Here is a tiny trained network, its code and every weight. The questions are about switching its units off for an input and a class, where a switched-off unit gives its printed mean instead of its output.

import numpy as np


def w(rows, s, z=0):
    codes = np.array(rows[::2]) - 128.0
    scale = np.full(codes.shape[1], s)
    scale[-1] = z or s
    return codes * scale


def f(y):
    return y / 2 * (1 + np.tanh(0.7978845608 * (y + 0.044715 * y**3)))


def log_softmax(a):
    a = a - a.max(-1, keepdims=True)
    return a - np.log(np.exp(a).sum(-1, keepdims=True))


def net(x, mask):
    res = np.array(x, float).reshape(1, 5) / 4 @ E
    y = f(res @ A[0][:, :-1].T + A[0][:, -1])
    res = res + np.where(mask, y, B[0][:, -1]) @ B[0][:, :-1]
    return log_softmax(res[-1] @ U[:, :-1].T + U[:, -1])


A, B = {}, {}
E = w([
[181,138,151,79,204,126,12,190,154,204],'x0',
[172,124,226,109,128,41,167,139,59,95],'x1',
[97,171,175,254,140,95,131,160,165,189],'x2',
[126,139,109,134,109,117,87,95,90,153],'x3',
[58,215,169,77,123,94,42,65,210,122],'x4',
],0.0079)
A[0] = w([
[99,136,13,148,108,194,88,120,172,167,255],'n0',
[102,122,118,156,54,105,150,105,129,85,63],'n1',
[80,93,100,172,77,74,161,98,125,81,102],'n2',
[152,154,155,162,109,119,135,85,100,88,126],'n3',
[104,154,187,95,123,109,113,83,185,86,101],'n4',
[85,135,156,134,85,135,167,128,114,76,107],'n5',
[102,112,130,137,55,130,134,105,110,68,118],'n6',
[185,169,205,107,105,52,139,137,72,108,133],'n7',
[103,144,183,254,129,89,111,172,150,179,100],'n8',
[165,116,165,102,181,97,98,159,110,183,71],'n9',
[209,74,94,169,113,151,138,177,90,118,145],'n10',
[158,65,103,158,163,129,183,160,85,150,124],'n11',
[167,109,128,26,119,133,121,141,117,134,70],'n12',
[134,87,144,103,135,129,61,136,107,192,131],'n13',
[131,96,101,82,175,130,119,91,107,85,62],'n14',
],0.0081,0.0025)
B[0] = w([
[171,210,122,74,129,86,211,69,86,98,253],'n0',
[83,146,81,139,141,201,30,170,209,173,184],'n1',
[109,139,126,163,187,210,73,147,140,102,209],'n2',
[99,141,59,117,182,142,132,168,125,154,162],'n3',
[167,121,184,198,77,67,74,61,164,37,206],'n4',
[92,131,120,124,184,149,114,142,166,128,184],'n5',
[67,126,98,105,170,185,97,172,166,122,189],'n6',
[115,228,86,170,152,72,250,122,142,139,230],'n7',
[10,91,144,56,52,88,140,253,42,50,247],'n8',
[104,128,75,187,192,229,118,172,197,164,207],'n9',
[152,166,132,148,96,99,81,93,147,68,225],'n10',
[158,109,144,165,143,88,57,105,129,33,218],'n11',
[101,86,112,89,132,169,144,209,87,114,191],'n12',
[97,147,91,99,172,174,142,204,158,96,195],'n13',
[66,48,200,46,95,80,111,177,109,149,163],'n14',
],0.0065,0.0067)
U = w([
[117,139,129,113,127,132,127,144,116,111,253],'0',
[42,56,142,32,33,132,139,196,72,109,67],'1',
[98,130,85,160,227,202,96,162,192,168,44],'2',
[164,198,92,122,137,95,242,110,136,141,136],'3',
[216,125,166,180,65,88,6,104,150,78,99],'4',
[163,64,197,173,79,134,135,83,110,254,110],'5',
],0.0077,0.0051)

Each question gives the input, the list of numbers given to net, and the class t.
The units are the neurons (one row each of A and B). Each row of codes is followed by its name. A weight is (code - 128) times the scale printed after its matrix; where a second scale follows, it is the last column's (A, B and U).
mask holds one flag per neuron, in row order. A switched-off neuron (its flag False) gives its mean, the last column of its row in B, instead of its output. The means were averaged over made-up inputs and are rounded, as every weight is.
A unit's drop is (log p(t) with every unit on - log p(t) with that unit switched off) / (log p(t) with every unit on - log p(t) with every unit switched off).
The circuit of an input: a set's keep is (log p(t) with only the set's units on - log p(t) with every unit switched off) / (log p(t) with every unit on - log p(t) with every unit switched off). Starting from the 12 units with the biggest drops (on a tie, the unit counted first), units are removed one at a time, each time the one whose removal leaves the highest keep (on an exact tie, the one counted first), for as long as the keep stays at least 0.8.
circuit, biggest first: the units of the circuit, biggest drop first
k most important neurons: the k neurons with the biggest drops, biggest first
drop when u is switched off: that unit's drop, to one decimal
input [5,-8,3,5,8], class 3: circuit, biggest first	n0
input [-3,6,-3,-4,6], class 3: 2 most important neurons	n7, n8
input [-1,-4,-2,6,-8], class 4: circuit, biggest first	n11, n10
input [3,3,2,4,-8], class 4: 2 most important neurons	n11, n10
input [-7,-3,2,2,2], class 2: circuit, biggest first	n1, n2
input [-7,-1,5,-3,-5], class 2: circuit, biggest first	n2, n1
input [-1,-3,-1,2,4], class 4: 2 most important neurons	n7, n8
input [7,-1,-6,5,-8], class 4: 2 most important neurons	n10, n11
input [-1,-3,6,-3,-1], class 1: 2 most important neurons	n8, n7
input [5,-6,-3,4,-2], class 3: 2 most important neurons	n0, n8
input [0,-4,-2,2,-4], class 3: 2 most important neurons	n0, n8
input [-4,2,-3,-4,7], class 4: 2 most important neurons	n4, n8
input [-7,5,7,-3,0], class 1: 2 most important neurons	n8, n9
input [-1,2,-5,-2,6], class 4: circuit, biggest first	n4
input [-3,8,8,-4,-2], class 1: 2 most important neurons	n8, n0
input [0,-5,5,1,-5], class 1: 4 most important neurons	n8, n7, n4, n9
input [-5,2,4,0,4], class 2: circuit, biggest first	n1, n0
input [4,-5,-3,-6,8], class 4: 2 most important neurons	n4, n7
input [-2,-4,6,-5,-8], class 4: 2 most important neurons	n11, n10
input [6,8,-1,2,7], class 3: circuit, biggest first	n7
input [-8,-7,1,-2,3], class 2: 3 most important neurons	n1, n2, n6
input [4,-6,7,-8,0], class 0: drop when n12 is switched off	0.2
input [0,6,8,1,6], class 1: drop when n5 is switched off	0.0
input [6,-8,1,2,1], class 3: drop when n0 is switched off	0.8
input [7,5,-3,3,7], class 2: drop when n13 is switched off	0.4
